In the rows, zero is written as 128.
Each row of numbers stands for one thing and depends on some of the facts below. Use the named rows to name the rest.

How the things are related:
η: refers to; σ: uses
q298 η q41; q773 η q349; q981 η q815
q823 η q878; q267 η q416; q271 η q372
q549 η q773; q580 η q292; q751 η q296
q703 η q967; q612 η q699; q341 η q568
q20 η q531; q800 η q869; q869 η q245
q148 η q8; q982 η q471; q877 η q731
q63 η q236; q370 η q326; q331 η q860
q131 η q233; q416 η q151; q910 η q908
q908 η q632; q925 η q934; q831 η q442
q471 η q779; q860 η q578; q812 η q251
q990 η q223; q245 η q782; q393 η q407
q731 η q831; q632 η q803; q945 η q899
q878 η q333; q934 η q49; q568 η q404
q842 η q990; q158 η q833; q301 η q911
q803 η q560; q699 η q713; q223 η q116
q931 η q552; q41 η q931; q309 η q331
q407 η q496; q984 η q354; q376 η q780
q8 η q945; q151 η q960; q578 η q549
q967 η q460; q652 η q376; q755 η q652
q787 η q500; q283 η q842; q299 η q54
q833 η q168; q257 η q211; q605 η q370
q560 η q993; q349 η q910; q423 η q877
q404 η q657; q723 η q612; q899 η q267
q986 η q298; q210 η q20; q228 η q925
q372 η q630; q966 η q893; q250 η q800
q296 η q160; q378 η q823; q450 η q702
q442 η q299; q689 σ q210; q823 σ q764
q823 σ q766; q823 σ q611; q271 σ q981
q271 σ q899; q271 σ q842; q20 σ q960
q20 σ q8; q20 σ q311; q37 σ q27
q37 σ q945; q877 σ q250; q531 σ q890
q251 σ q731; q251 σ q739; q609 σ q764
q609 σ q993; q236 σ q764; q236 σ q228
q236 σ q982; q236 σ q181; q370 σ q652
q370 σ q552; q370 σ q309; q416 σ q331
q416 σ q966; q416 σ q890; q54 σ q983
q908 σ q549; q908 σ q967; q471 σ q450
q809 σ q233; q809 σ q283; q809 σ q860
q685 σ q160; q685 σ q925; q685 σ q58
q685 σ q709; q780 σ q407; q780 σ q860
q780 σ q578; q245 σ q981; q245 σ q354
q245 σ q986; q632 σ q63; q632 σ q560
q301 σ q764; q301 σ q339; q301 σ q852
q511 σ q812; q511 σ q612; q511 σ q393
q511 σ q880; q91 σ q984; q91 σ q981
q91 σ q899; q91 σ q144; q91 σ q349
q91 σ q309; q223 σ q812; q155 σ q990
q155 σ q311; q60 σ q731; q60 σ q378
q60 σ q560; q60 σ q349; q376 σ q568
q376 σ q341; q151 σ q228; q151 σ q250
q151 σ q782; q151 σ q354; q49 σ q803
q49 σ q739; q994 σ q931; q994 σ q893
q994 σ q986; q994 σ q116; q292 σ q782
q292 σ q144; q333 σ q993; q333 σ q779
q833 σ q500; q257 σ q549; q257 σ q709
q257 σ q674; q605 σ q160; q723 σ q339
q723 σ q841; q372 σ q8; q372 σ q168
q513 σ q407; q513 σ q283; q496 σ q233
q496 σ q787; q496 σ q880; q496 σ q309
q460 σ q8; q460 σ q860

Known rows:
q158: [142 135 135 145 103 121 132 124 122 100 134 135 118 118 123 142 125 129
 127 112 122 115 128 127 118 123 129 132 131 125 114]
q699: [138 140 132 135 101 116 131 126 121  98 135 134 118 120 131 141 127 127
 128 108 120 118 126 129 113 120 133 132 125 121 108]
q787: [147 129 164 118 107 108 136 122 135 123 116 129 142 135 125 121 121 122
 135 111 130 124 118 121 135 147 136 145 132 129 114]
q257: [115 163 106 169  95 114 134 143 109 131 140 143 109 147 122 130 129 140
  90  96 128 112 134 120 128 144 118 131 128 129 118]
q378: [129 125 151 123 109 133 144 103 129 121 113 131 139 133 121 153 137 123
 133 106 109 115 116 107 108 142 137 123 111 100 111]
q877: [182 116 103 156  62 110 149 112 100 139 120 161 129 157 130 149 117 136
 171 151 152 128  78 114  97 159  81 138 144  97 152]
q755: [142 139 132 140  99 117 131 125 123 100 131 136 118 118 127 142 127 131
 128 111 122 116 126 129 116 123 129 133 129 123 113]
q511: [110 112 125 117 157 104 113 154 128 155 116  93 153 163 149 115 135 139
 110 148 150 143 138 151 151 135 130 139 134 143 121]
q296: [141 136 134 142 102 119 129 126 122 101 132 136 118 119 125 140 126 129
 126 112 123 114 124 127 117 123 130 133 129 124 114]
q298: [105 137 131 118  71 148 171 116  83  62 128 230 116 131 144  85 185 115
 115  86 111 131 137 205  75 128 153 154 121 111 119]
q986: [129 136 156 123  87 145 146  92 129 105 119 191 117 119 134 113 142 129
 141 100 134 135 121 148 109 143 126 126 119 108 143]
q990: [226 204 106 149 141 162 103 178 153  76 124  72 112 125 129 165  97 162
 221  14 115 120 159  84 115 126 184 150  87  81 107]
q404: [138 140 130 137  99 116 131 128 120  95 134 135 119 120 129 139 129 129
 128 106 121 117 128 130 114 118 136 130 124 122 112]
q657: [116 118 104 116 168 133 114 140 129 135 131 108 136 127 138 111 133 126
 122 151 123 143 146 142 138 117 127 117 121 132 138]
q8: [135 118 136 153 134 128 130  78 105 107 116 166 128  96  83 132  79 117
 178  79 119 104 122 121 126 146 156 128 153 159 104]
q471: [136 135 128 147 100 118 129 126 118 101 131 133 115 124 128 146 130 135
 123 109 128 113 128 133 116 120 130 133 133 123 109]
q925: [134 172 122 144  85 114 140 131 119 109 145 154 113 128 116 112 123 120
 107  88 107 115 133 111 120 133 122 129 114 120 121]
q993: [119 141 125  67 173 145 122 140 137 164 136 123 129 117 123 105 125 120
 137 177 124 135 122 133 126  91 116 137 128 140 164]
q780: [109 110  95 124 170 129 120 151 126 161 125  97 136 149 153 123 131 124
 137 131 136 152 143 142 141 147 142 129 145 156 121]
q960: [117 102 100 123 189 148 121 120 121 152 126 118 138 116 118 110 111 112
 157 133 118 147 148 131 144 141 142 113 144 160 136]
q869: [ 82 141 136  74  63  11 117  82 159 101 175  86 101  92 189 178 101  77
 109 129  93 123  96  89  95  62 117  71 132 152  49]

Name these rows:
No name comes twice in this set of rows, the named rows included.
[105 109 137 199 137 105  97  68  83  80 103 169 127  99  73 162  76 172
 133  99 162  75 123 159 130 115 142 125 153 145  88] : q416
[106 111 121 119 161 115 116 149 134 165 113  95 152 166 153 120 137 137
 122 143 151 149 135 145 150 147 135 135 137 140 121] : q496
[155 127 143 136 110 120 120 120 125  81 130 129 123 100 122 131 124 129
 122 128 122 116 134 141 122 114 121 128 127 124 119] : q966
[149 141 138 133  95 118 131 120 125  82 136 137 119 111 125 135 125 125
 129 106 114 117 128 130 111 115 132 130 120 119 110] : q568
[122 153 126 130  89 111 139 139 123 117 142 156  99 132 139 150 124 140
 142 116 145 109  95 124  95  85 142 147 133 117 112] : q823
[204 195 139 143 126 118  96 185 151  78 112  68 138 156 139 152 107 176
 170  46 147 114 145 108 134 123 170 167  88  83  98] : q223
[110 110  83 136 171 144 122 141 125 159 131 103 127 133 144 131 132 120
 143 131 127 149 146 139 136 142 137 117 146 153 129] : q155
[136 148 147 117 100 126 141 122 134 120 138 162 110 117 122 131 117 130
 150 126 136 116  99 115 109  96 132 140 126 116 137] : q982
[144 139 163 118  90 109 136 115 135 106 118 135 136 135 133 131 125 125
 136  99 126 122 115 122 120 142 135 138 121 115 111] : q652
[121 141 127 134 103 119 137 143 122 131 143 152 106 133 131 147 124 142
 138 133 149 109  95 124 105  86 138 149 138 122 121] : q301
[ 94 117 117 118 160 138 119 130 139 170 115 120 136 154 152 130 138 144
 130 147 155 151 126 136 138 137 124 118 123 123 144] : q292
[133 102  84 131 156 127 116 147 112 145 126 104 143 142 136 120 133 128
 125 170 132 145 137 143 132 132 107 120 130 128 145] : q54

Now the same things, written a new way:
Named rows:
q925: [ 90 135 147 117 127 138 146  67  94 181 134 175 175 121 125 154  99 139
 116 105 108 131 167  99 177 121  99]
q349: [115 110 164 121 153 141 183 102  92 142 147 172 180  68  75 158  60 134
  74 111 115  61 103  98 176 147 134]
q984: [121 143 164  99 136 116 156  77  97 178 138 159 156 136 116 129  61 122
  99  97  87 101 154 120 169 139 109]
q160: [ 93 142 141 123 121 154 142  59  92 180 136 172 185 109 124 150 109 143
 110 109 106 126 158  97 181 112  89]
q890: [ 90 160 131 110 127 135 133  67  82 165 129 166 158 129 106 136  60 126
 118 126 129  99 134 118 157 131  90]
q372: [121 132 138  92 115 126 139  87  97 204 119 182 152 131 137 162  67 132
 125 130 116 108 120 115 186 111 114]
q833: [108 145 137  96 128 125 136  83  90 181 112 167 165 130 125 147  76 127
 124 115 120 106 137 112 176 112 105]
q131: [101 140 146  96 134 118 146  86  94 180 124 167 153 141 119 147  62 125
 122 111 120 109 149 121 168 127 113]
q513: [117 137 138  90 114 126 146  93  91 210 115 167 158 132 130 155  83 132
 113 119 111 107 119 114 190 113 120]
q755: [103 139 147  99 132 119 144  86  93 180 123 168 151 143 121 148  62 125
 122 111 117 110 152 120 166 128 111]
q779: [113 158 126 119 118 150 146  78  92 170 131 156 176 120 130 150  96 139
 113 119 119  97 149 127 165 101  94]
q877: [126 146 145 126 118 118 138  92  98 169 104 198 160 138 158 116  91 128
 134  95  80 110 131 113 142 102 110]
q393: [ 92 153 142  99 125 122 159  90  81 186 122 143 158 148 107 132  82 125
  95 104 107 107 149 125 164 145 115]
q450: [ 97 143 147 104 131 123 144  81  93 175 134 167 151 140 117 147  59 124
 119 114 121 109 154 123 162 136 106]
q267: [ 96 146 143  78 115  95 123  47  89 194 165 165 213 146  81 152  64 130
 112 112 161  71 164 134 227 100  98]
q404: [109 148 139 104 126 131 141  79  92 178 120 166 164 128 124 146  75 129
 119 117 116 106 140 115 171 117 101]
q630: [113 155 132 108 121 142 136  72  89 177 119 164 174 117 127 146  90 134
 113 118 115 103 131 111 177 106  93]
q251: [135 153 143 102 130 128 133  89  96 173 101 167 179  98 135 154  72 113
 103 111 128 103 133 119 198 105  87]
q990: [112 142 139 111 113 138 140  75  97 188 135 179 150 129 129 155  63 132
 120 131 114 110 136 121 168 124 100]
q370: [123 149 146  85 129 116 148  90  86 194 103 153 169 131 125 136  88 126
 104 101  94 102 132 107 189 113 113]
q309: [ 89 131 187  77 171 130 168  72  65 169 170 143 162  86 123 138 132 140
  94 101 109  94  69 172 158 168 152]

Name these rows:
No name comes twice in this set of rows, the named rows included.
[ 92 123 166  91 140 148 168  74  73 185 169 168 165  77 123 171 126 160
 106 136 131  94  48 161 164 158 151] : q860
[128 135 159  82 144 102 141  84  97 184 113 164 155 142 124 136  59 121
 123  96  87 100 143 107 180 117 116] : q271
[141 142 155  80 140 108 142  85  94 188 104 161 171 123 128 133  77 122
 109  94  83  95 130 103 196 105 112] : q91
[113 134 156  77 124  78 121  45  90 196 154 161 220 154 102 140  64 137
 147 109 115  38 171 135 244  71 112] : q151
[131 154 157 135 121 130 147  93 103 162 114 179 157 107 147 135  66 107
  94 106 107 124 154 136 152 141  83] : q731
[105 157 132  82 126 118 148  99  75 195  92 143 173 140 118 132 100 126
 103 103 108 100 127 108 189 114 118] : q511
[114 162 135 111 102 149 156  75  84 199 136 151 170 120 119 136  99 139
  81 119  93 102 124 119 179 128 100] : q233
[110 144 140 110 105 140 153  80  94 200 140 166 154 132 124 152  76 136
 101 128 106 110 132 127 174 133 108] : q407
[121 156 152  73 120  99 131  34 100 189 191 160 208 143  69 135  60 133
  79  88 138  75 157 126 215 112  93] : q899
[128 156 144 115 126 147 140  52  96 166 150 165 171 120 124 128  84 145
 115 111  75  87 136 108 163 104  93] : q354
[130 152 139 101 128 128 131  89  94 177 100 167 178 103 135 154  76 118
 109 117 129 105 134 115 193 103  87] : q49
[120 139 143  82 140 117 126  70  90 180 111 175 160 136 122 135  68 131
 142 112  91  93 120  93 179  99 109] : q994
[104 150 150  97 123 123 162  87  86 191 129 147 155 145 111 132  78 126
  90 105  99 107 144 126 170 147 118] : q787

Now the same things, written a new way:
Known rows:
q842: [ 94 124 126 116 124  81 122  71 124 121 158 128 107  94 111 154 138 129
 122 165 112 140 145 133 151  93  97 102 127 126 119 136 139 138 135 149
 121 125 161 127 156]
q908: [ 19  78 164 144 182 184 150 182 128 102 202 115 174 166 136 144  85 139
  99 137 127  76 146 103 103 202 147  84 106  98 134  85 131  67  84 149
  91 133  40 127 172]
q511: [125 157 144 126 127 167 178 160 115 138  91 130 147 124 146 116 129 131
 168  89 161 118 138 146 103 165 126 137 124 138 156 120 112 106 116 115
 164 100 125  99 132]
q63: [126 127 131 125 127 112 106 114 132 116 134 117 120 124 132 134 121 133
 113 136 117 126 126 133 133 120 130 125 127 133 116 127 129 135 132 136
 119 141 131 144 128]
q267: [159 114  47 122 176 205 196 146 147 112 123 128 100 121 105 154 135 126
  46  94  59 114  98 113 181 138 137 209  99 139  85 170  93 125 149 146
 132 205 102 157 101]
q984: [122 124 126 118 125 109 109 108 130 126 131 129 125 124 124 128 133 126
 112 141 120 119 129 135 143 117 121 129 134 124 111 131 138 128 133 131
 119 139 133 143 127]
q890: [150 146 168 120 101 118  99 140 133 106  90 131 132 134 139 134 114 126
 127 105 125 131 122 156 113 129 147 127 118 139 132 130 111 137 124 138
 133 128 130 138 111]
q580: [127 126 128 129 127 110 109 113 132 120 136 121 120 126 125 134 125 133
 115 139 117 125 127 131 135 116 128 126 130 130 115 130 132 135 133 131
 118 143 133 143 128]
q605: [107 128 120 137 164 151 175 148 118 132 134  97 128  97 157 130 105 137
 142 107 141 142 128 100 111 170 128 119 112 143 156 104 106 116 134 142
 143 116 101 103 155]
q160: [153 150 174 120 100 117  97 143 133 100  87 126 128 132 143 136 108 130
 129 100 124 136 123 157 109 131 150 124 116 145 135 126 105 142 122 142
 135 126 128 139 111]
q60: [128 141 154 113 124 159 169 161 117 140  86 142 151 117 155 116 126 116
 153  80 157 132 130 140 107 167 130 130 122 135 160 115 108 108 121 130
 157  98 112  97 130]
q49: [134 147 154 124 123 158 167 165 118 131  91 135 145 118 155 124 118 123
 161  83 153 142 129 137  99 164 134 125 115 139 166 115 102 117 119 132
 158  96 115  94 129]
q333: [125 151 116 140 117 156 177 174 110 139 105 138 133 150 120 124 132 118
 158 108 161 154 129 122  93 147 119 138 120 125 164 120 118 133 113 123
 163  90 124  80 122]
q354: [147 123 152  98  83 114 103 125 132 139  96 181 144 147 116 116 153  99
 119 118 133 127 124 157 139 108 122 135 141 116 120 141 140 126 124 128
 126 118 135 130 101]
q751: [122 124 120 132 134 111 109 110 131 121 143 115 116 122 122 134 123 135
 113 144 113 124 127 124 138 117 127 124 129 130 113 130 133 135 135 133
 115 143 131 144 132]
q331: [153 127 116 135 156  88 105 106 146 154 134  71 146  98 165 120 157 162
  85 137 144 150 111 104 136 117 134 111 141 166 108  81 134 158 149 106
 128 132 158 176 109]
q986: [109 115 122 113 127  99 118  93 127 132 145 138 121 111 118 134 138 122
 112 150 117 130 135 130 149 107 108 118 133 122 112 131 141 131 135 140
 115 132 140 135 140]
q831: [142 109  64 150 135  77  30 102  90 140 132  75  51 128 138  46  40 111
 189 155 140  80 111  96 131 144 144 171 187 110 119 146 174 122 186 132
  85 187  57 117 151]
q8: [190  60  78 144 176 186 141 129 168 125 194 155 110 118 118 152 135 118
 108 134  54 156  94  52 185 104 160 144 105 112 122 169 107 129 147 128
  81 176 121 150 116]
q116: [147 143 161 116  88 109 102 121 133 116 101 155 131 136 120 136 136 120
 135 122 126 135 131 161 123 105 129 122 127 128 128 140 125 139 119 130
 133 116 152 130 113]
q766: [146 145 139 128  95 116 105 138 129 115 103 142 124 156 112 131 130 120
 124 128 129 136 125 151 116 111 134 136 128 127 126 136 128 146 120 127
 136 122 138 131 104]

Name these rows:
No name comes twice in this set of rows, the named rows included.
[120 148 118 149 145 127 135  89 132 117 161  99 113 117 115 140 135 162
 151 162 116  94 154 139 139 107 121 125 132 131 109 146 138 128 126  98
 126 143 173 149 149] : q283
[129 121 108 128 142 126 128 115 134 118 139 117 113 122 120 139 124 134
  99 137 103 124 123 124 147 118 128 140 123 132 109 138 126 133 137 136
 117 155 127 146 127] : q148
[127 120 109 134 134 104  93 107 123 125 141 107 102 124 127 116 106 129
 128 148 119 116 124 119 137 123 130 134 141 125 115 133 142 134 145 134
 109 153 115 138 135] : q423
[  5  79 164 137 174 182 157 170 120  97 206 135 163 167 120 148  81 128
 109 144 121  70 154 111 110 196 134  90 106  85 135 101 135  58  84 157
  89 136  40 113 182] : q632
[185 102 134 157 145 203 167 158 148 153 162 169 157 137 140 119 149 121
 216 117 133 142 127  79 129 128 158 114 124 106 175 149 116 106 113  76
 119  97 148 103 130] : q460
[115 127 123 130 137  99 110 102 128 111 147 101 106 108 129 144 113 141
 112 147 109 133 130 123 135 116 125 117 122 138 117 128 127 140 138 146
 116 145 134 140 141] : q925
[112 128 118 131 139 102 114  97 128 116 148 104 107 110 124 142 120 142
 115 151 113 123 134 128 138 114 120 120 126 135 113 131 131 137 137 139
 121 144 141 143 145] : q612
[177 119 146 119 105 144 106 145 147 117 109 165 134 146 124 134 134 113
 119 110 106 142 111 132 136 111 151 142 120 123 127 149 113 138 124 128
 120 136 129 141  95] : q960
[110  92  62 132 157 128 131 127  89 180 142 118  98 111 139  61  93  92
 183 134 162 112 118  75 135 164 112 152 169 101 151 124 162  99 167 133
 111 136  62  73 161] : q877
[142 129 153 101  89 116 108 121 132 135  99 171 144 141 121 119 148 106
 121 118 132 122 128 161 138 113 124 135 139 120 118 139 138 121 124 126
 130 120 138 133 108] : q144
[123 129 121 117 138 107 123  97 131 147 131 111 139 110 137 118 151 140
 107 138 135 107 134 138 147 121 114 130 146 139 102 116 147 127 139 114
 128 137 148 155 127] : q309
[114 132 128 136 158 152 171 153 117 130 126 101 131 101 159 130 106 134
 143 100 141 141 127 105 108 171 132 120 112 144 158 105 106 117 132 144
 144 115 101 103 149] : q257
[156 118 137 142 172  92  91 135 164 167 138  46 189 110 196 107 167 184
  47 127 162 143 104  95 122 144 157  96 145 180 100  35 134 156 143  89
 118 134 142 210  92] : q549

